Below is a small trained network, with its code and all its weights. Each question gives an input and a class and asks what happens when units are switched off, that is, made to give their printed mean instead of their output.

import numpy as np


def w(rows, s, z=0):
    codes = np.array(rows[::2]) - 128.0
    scale = np.full(codes.shape[1], s)
    scale[-1] = z or s
    return codes * scale


def f(y):
    return y / 2 * (1 + np.tanh(0.7978845608 * (y + 0.044715 * y**3)))


def log_softmax(a):
    a = a - a.max(-1, keepdims=True)
    return a - np.log(np.exp(a).sum(-1, keepdims=True))


def net(x, mask):
    res = np.array(x, float).reshape(1, 6) / 4 @ E
    y = f(res @ A[0][:, :-1].T + A[0][:, -1])
    res = res + np.where(mask, y, B[0][:, -1]) @ B[0][:, :-1]
    return log_softmax(res[-1] @ U[:, :-1].T + U[:, -1])


A, B = {}, {}
E = w([
[147,243,151,93],'x0',
[127,128,130,128],'x1',
[127,126,128,128],'x2',
[120,70,234,55],'x3',
[255,111,182,182],'x4',
[234,100,60,54],'x5',
],0.0074)
A[0] = w([
[162,102,134,177,86],'n0',
[66,131,98,91,19],'n1',
[136,155,86,161,109],'n2',
[142,21,102,196,69],'n3',
[126,19,85,138,211],'n4',
[133,210,154,99,15],'n5',
[125,122,183,45,106],'n6',
[133,145,84,162,107],'n7',
[161,93,91,60,141],'n8',
[105,49,89,159,40],'n9',
[151,128,139,135,138],'n10',
[125,58,93,156,110],'n11',
[49,140,166,198,43],'n12',
[179,105,65,78,36],'n13',
[155,218,120,102,66],'n14',
[169,115,86,66,3],'n15',
[131,118,54,191,64],'n16',
[162,110,86,75,51],'n17',
[154,160,141,64,156],'n18',
[113,78,188,52,40],'n19',
[158,116,95,87,92],'n20',
[131,158,76,187,26],'n21',
[51,150,61,63,28],'n22',
[127,119,211,92,131],'n23',
[72,120,193,177,34],'n24',
[225,113,165,156,93],'n25',
[193,139,177,223,72],'n26',
[83,140,165,181,23],'n27',
[119,138,76,157,100],'n28',
[147,126,178,101,101],'n29',
[146,197,80,190,82],'n30',
[81,132,198,212,148],'n31',
[70,107,79,94,63],'n32',
[187,238,138,97,129],'n33',
[148,187,7,162,120],'n34',
],0.011,0.0055)
B[0] = w([
[103,147,130,88,152],'n0',
[181,133,112,79,143],'n1',
[146,68,186,138,154],'n2',
[98,215,173,103,201],'n3',
[55,199,173,150,254],'n4',
[156,168,157,101,139],'n5',
[140,53,180,133,186],'n6',
[138,82,164,135,151],'n7',
[181,147,77,202,198],'n8',
[117,211,198,84,160],'n9',
[103,118,102,124,144],'n10',
[116,199,159,128,174],'n11',
[202,143,90,142,185],'n12',
[178,159,96,155,174],'n13',
[89,178,159,127,159],'n14',
[200,152,92,156,149],'n15',
[120,81,194,141,171],'n16',
[211,168,85,155,155],'n17',
[78,140,141,181,176],'n18',
[194,45,203,148,181],'n19',
[181,152,98,171,153],'n20',
[171,39,199,143,150],'n21',
[166,103,94,66,177],'n22',
[141,86,146,167,197],'n23',
[180,147,118,155,172],'n24',
[84,98,86,61,218],'n25',
[140,82,39,1,204],'n26',
[236,144,89,145,148],'n27',
[156,82,167,105,151],'n28',
[97,106,129,135,155],'n29',
[134,58,179,134,182],'n30',
[198,168,61,146,228],'n31',
[135,128,118,36,159],'n32',
[63,220,177,131,208],'n33',
[131,53,170,143,232],'n34',
],0.0086,0.007)
U = w([
[130,79,197,152,99],'0',
[165,165,85,183,99],'1',
[111,120,97,6,96],'2',
[91,133,134,146,251],'3',
[92,196,193,122,80],'4',
],0.019,0.018)

Each question gives the input, the list of numbers given to net, and the class t.
The units are the neurons (one row each of A and B). Each row of codes is followed by its name. A weight is (code - 128) times the scale printed after its matrix; where a second scale follows, it is the last column's (A, B and U).
mask holds one flag per neuron, in row order. A switched-off neuron (its flag False) gives its mean, the last column of its row in B, instead of its output. The means were averaged over made-up inputs and are rounded, as every weight is.
A unit's drop is (log p(t) with every unit on - log p(t) with that unit switched off) / (log p(t) with every unit on - log p(t) with every unit switched off).
The circuit of an input: a set's keep is (log p(t) with only the set's units on - log p(t) with every unit switched off) / (log p(t) with every unit on - log p(t) with every unit switched off). Starting from the 12 units with the biggest drops (on a tie, the unit counted first), units are removed one at a time, each time the one whose removal leaves the highest keep (on an exact tie, the one counted first), for as long as the keep stays at least 0.8.
units of the circuit, in order: the units of the circuit, biggest drop first
unit that matters most: the unit with the biggest drop
k most important neurons: the k neurons with the biggest drops, biggest first
drop when u is switched off: that unit's drop, to one decimal
input [6,1,-1,-3,1,2], class 4: units of the circuit, in order : [n33]
input [-2,3,-4,-3,6,2], class 2: units of the circuit, in order : [n26; n25]
input [-2,7,3,-1,-1,4], class 1: units of the circuit, in order : [n8; n25]
input [1,-4,6,5,7,-5], class 2: units of the circuit, in order : [n26; n25]
input [4,6,-3,7,-5,7], class 0: units of the circuit, in order : [n6; n19]
input [-8,1,6,-7,2,-1], class 4: 4 most important neurons : [n3; n4; n9; n11]
input [-4,7,3,-5,-3,3], class 0: 2 most important neurons : [n34; n16]
input [3,0,-2,4,-4,1], class 0: units of the circuit, in order : [n26; n6]
input [8,3,-7,6,-3,6], class 4: 2 most important neurons : [n33; n14]
input [3,-1,-4,-7,-8,-8], class 1: 4 most important neurons : [n12; n31; n27; n26]
input [-5,0,8,6,-6,6], class 3: 2 most important neurons : [n4; n8]
input [7,1,-3,-8,6,8], class 0: units of the circuit, in order : [n34; n30]
input [-7,8,-1,6,4,-4], class 4: units of the circuit, in order : [n3; n4]
input [7,1,-8,-5,-4,-8], class 1: units of the circuit, in order : [n12; n31]
input [-8,0,7,5,-8,-4], class 2: unit that matters most : n32
input [-6,7,-1,2,-3,5], class 4: units of the circuit, in order : [n4; n9; n11]
input [-6,-2,7,-2,-7,-6], class 2: units of the circuit, in order : [n32; n22]
input [-2,-5,-5,7,8,4], class 2: 3 most important neurons : [n25; n26; n34]
input [3,6,1,-2,5,2], class 2: 3 most important neurons : [n26; n25; n4]
input [-4,-4,-1,-4,-3,1], class 0: unit that matters most : n34
input [8,2,-1,5,8,-4], class 2: 2 most important neurons : [n26; n25]
input [-1,8,4,-8,-5,7], class 0: drop when n34 is switched off : 0.3
input [-5,8,2,-2,-3,3], class 4: drop when n11 is switched off : 0.1
input [-1,5,-8,2,8,3], class 2: drop when n29 is switched off : 0.0
